Below is a small trained network, with its code and all its weights. Each question gives an input and a class and asks what happens when units are switched off, that is, made to give their printed mean instead of their output.

import numpy as np


def w(rows, s, z=0):
    codes = np.array(rows[::2]) - 128.0
    scale = np.full(codes.shape[1], s)
    scale[-1] = z or s
    return codes * scale


def norm(h):
    return h / np.sqrt((h * h).mean(-1, keepdims=True) + 1e-5)


def f(y):
    return y / 2 * (1 + np.tanh(0.7978845608 * (y + 0.044715 * y**3)))


def log_softmax(a):
    a = a - a.max(-1, keepdims=True)
    return a - np.log(np.exp(a).sum(-1, keepdims=True))


def net(x, mask):
    res = np.array(x, float).reshape(1, 8) / 4 @ E
    u = 0
    for l in range(2):
        y = f(norm(res) @ A[l][:, :-1].T + A[l][:, -1])
        res = res + np.where(mask[u : u + 11], y, B[l][:, -1]) @ B[l][:, :-1]
        u += 11
    return log_softmax(norm(res)[-1] @ U[:, :-1].T + U[:, -1])


A, B = {}, {}
E = w([
[111,93,113,109,12,155,170,41,59],'x0',
[136,128,126,127,123,125,125,136,124],'x1',
[130,127,130,127,125,129,127,134,122],'x2',
[136,174,121,18,105,105,214,150,152],'x3',
[132,129,125,129,128,129,128,128,130],'x4',
[127,129,128,127,126,125,126,133,123],'x5',
[190,204,239,144,152,76,131,56,90],'x6',
[129,131,127,129,126,126,127,129,127],'x7',
],0.011)
A[0] = w([
[97,211,176,100,142,97,121,92,157,2],'L0N1',
[128,165,159,65,170,37,169,204,210,186],'L0N2',
[110,108,72,153,205,153,142,239,178,197],'L0N3',
[185,119,103,111,88,79,57,176,118,43],'L0N4',
[134,136,183,241,153,165,98,146,100,220],'L0N5',
[131,90,223,106,37,113,159,36,122,59],'L0N6',
[128,113,98,162,205,151,107,159,137,148],'L0N7',
[173,179,153,156,235,93,110,151,125,237],'L0N8',
[110,2,48,185,119,156,61,90,130,19],'L0N9',
[129,166,169,155,34,152,128,39,81,15],'L0N10',
[51,126,83,96,176,179,74,166,181,79],'L0N11',
],0.0085,0.0027)
B[0] = w([
[108,127,135,220,158,124,186,207,152,166],'L0N1',
[137,6,136,116,97,215,254,192,88,254],'L0N2',
[173,186,66,118,193,109,138,32,25,249],'L0N3',
[150,74,168,172,184,168,107,84,91,124],'L0N4',
[108,174,82,80,123,105,39,84,135,207],'L0N5',
[132,137,50,141,191,152,68,136,124,203],'L0N6',
[110,158,153,100,81,88,148,46,84,183],'L0N7',
[99,112,159,101,47,79,22,109,232,239],'L0N8',
[114,4,107,132,147,124,183,176,90,230],'L0N9',
[168,83,51,151,242,108,167,165,58,198],'L0N10',
[193,142,85,187,213,151,74,127,78,202],'L0N11',
],0.0075,0.0087)
A[1] = w([
[132,173,134,134,127,120,123,117,161,35],'L1N1',
[173,213,131,84,199,117,220,135,109,59],'L1N2',
[97,136,85,78,45,126,147,144,174,180],'L1N3',
[150,184,143,123,108,90,157,86,104,112],'L1N4',
[88,121,176,159,125,149,173,207,185,71],'L1N5',
[169,123,253,88,127,66,186,180,232,2],'L1N6',
[71,56,156,189,114,101,147,137,120,101],'L1N7',
[116,73,76,144,173,143,146,147,109,141],'L1N8',
[118,125,63,99,125,179,152,152,115,191],'L1N9',
[105,128,97,83,106,150,127,104,138,117],'L1N10',
[109,108,211,118,97,99,57,139,226,62],'L1N11',
],0.011,0.0032)
B[1] = w([
[68,131,153,136,130,161,123,164,78,125],'L1N1',
[49,2,154,148,11,202,149,202,134,197],'L1N2',
[148,201,106,166,221,19,25,62,144,155],'L1N3',
[123,22,108,144,136,171,186,205,126,132],'L1N4',
[205,166,57,149,188,103,36,105,86,163],'L1N5',
[162,96,54,158,239,80,62,50,38,209],'L1N6',
[172,169,116,94,116,217,209,194,142,156],'L1N7',
[155,149,221,92,105,83,139,154,180,252],'L1N8',
[77,209,199,150,74,150,107,114,212,227],'L1N9',
[124,143,168,221,138,117,76,142,51,139],'L1N10',
[64,194,158,94,32,210,230,168,196,180],'L1N11',
],0.0092,0.011)
U = w([
[192,126,68,160,254,79,54,55,58,231],'0',
[122,70,143,123,75,188,213,216,125,109],'1',
[91,246,175,107,83,94,68,78,217,10],'2',
],0.014,0.0013)

Each question gives the input, the list of numbers given to net, and the class t.
The units are the neurons (one row each of A and B). Each row of codes is followed by its name. A weight is (code - 128) times the scale printed after its matrix; where a second scale follows, it is the last column's (A, B and U).
mask holds one flag per neuron, layer by layer. A switched-off neuron (its flag False) gives its mean, the last column of its row in B, instead of its output. The means were averaged over made-up inputs and are rounded, as every weight is.
A unit's drop is (log p(t) with every unit on - log p(t) with that unit switched off) / (log p(t) with every unit on - log p(t) with every unit switched off).
most important unit: the unit with the biggest drop
top k neurons: the k neurons with the biggest drops, biggest first
top k neurons in layer l: the k neurons of layer l with the biggest drops, biggest first
drop when u is switched off: that unit's drop, to one decimal
input [7,-4,7,0,0,3,3,-6], class 0: top 2 neurons in layer 0 -> L0N6, L0N2
input [-5,-7,0,0,4,0,-5,-6], class 0: top 2 neurons -> L0N11, L0N3
input [7,-4,-4,1,-2,-3,5,-7], class 1: top 3 neurons -> L0N8, L1N2, L1N6
input [8,-5,-4,0,3,3,3,-5], class 0: top 3 neurons -> L0N6, L0N2, L1N11
input [8,-1,-6,7,2,-2,0,6], class 2: most important unit -> L0N3
input [0,-2,4,-1,3,3,-5,3], class 0: top 2 neurons -> L0N3, L0N11
input [-4,1,-6,1,5,-1,0,4], class 1: top 3 neurons -> L0N3, L0N2, L1N6
input [1,-8,-4,1,4,6,4,0], class 1: top 2 neurons -> L1N6, L0N10
input [-1,-6,8,4,-7,3,8,1], class 0: top 2 neurons -> L1N6, L0N3
input [8,-4,-4,1,-8,-1,-6,-7], class 2: top 4 neurons -> L0N2, L1N3, L1N9, L1N2
input [-4,-8,8,8,3,1,1,5], class 0: top 2 neurons -> L1N6, L1N5
input [6,2,-6,2,3,-2,8,3], class 1: top 2 neurons in layer 1 -> L1N2, L1N6
input [-3,-1,2,0,-5,-5,-5,-4], class 0: top 2 neurons in layer 1 -> L1N11, L1N7
input [0,3,6,-2,-3,3,-8,-8], class 0: top 4 neurons in layer 0 -> L0N11, L0N3, L0N2, L0N1
input [1,-6,2,2,8,2,0,8], class 2: top 3 neurons in layer 0 -> L0N3, L0N11, L0N9
input [3,8,-6,-7,-7,2,-2,-2], class 1: most important unit -> L0N9
input [-2,4,-4,0,-6,-8,6,2], class 2: top 2 neurons -> L0N8, L1N11
input [1,-4,-2,6,2,8,8,-1], class 1: top 2 neurons in layer 0 -> L0N6, L0N10
input [0,8,-5,-1,1,-8,4,7], class 2: top 2 neurons in layer 0 -> L0N8, L0N3
input [3,3,-7,3,2,-7,-2,2], class 2: top neuron -> L1N9
input [-2,-8,1,-5,5,0,6,-1], class 2: drop when L1N11 is switched off -> 0.0
input [-2,4,-8,4,-4,-3,1,4], class 0: drop when L1N5 is switched off -> 0.2
input [-7,4,-7,-6,6,7,3,5], class 2: drop when L0N8 is switched off -> 0.5
input [7,0,2,4,6,7,7,-6], class 1: drop when L1N2 is switched off -> 0.2
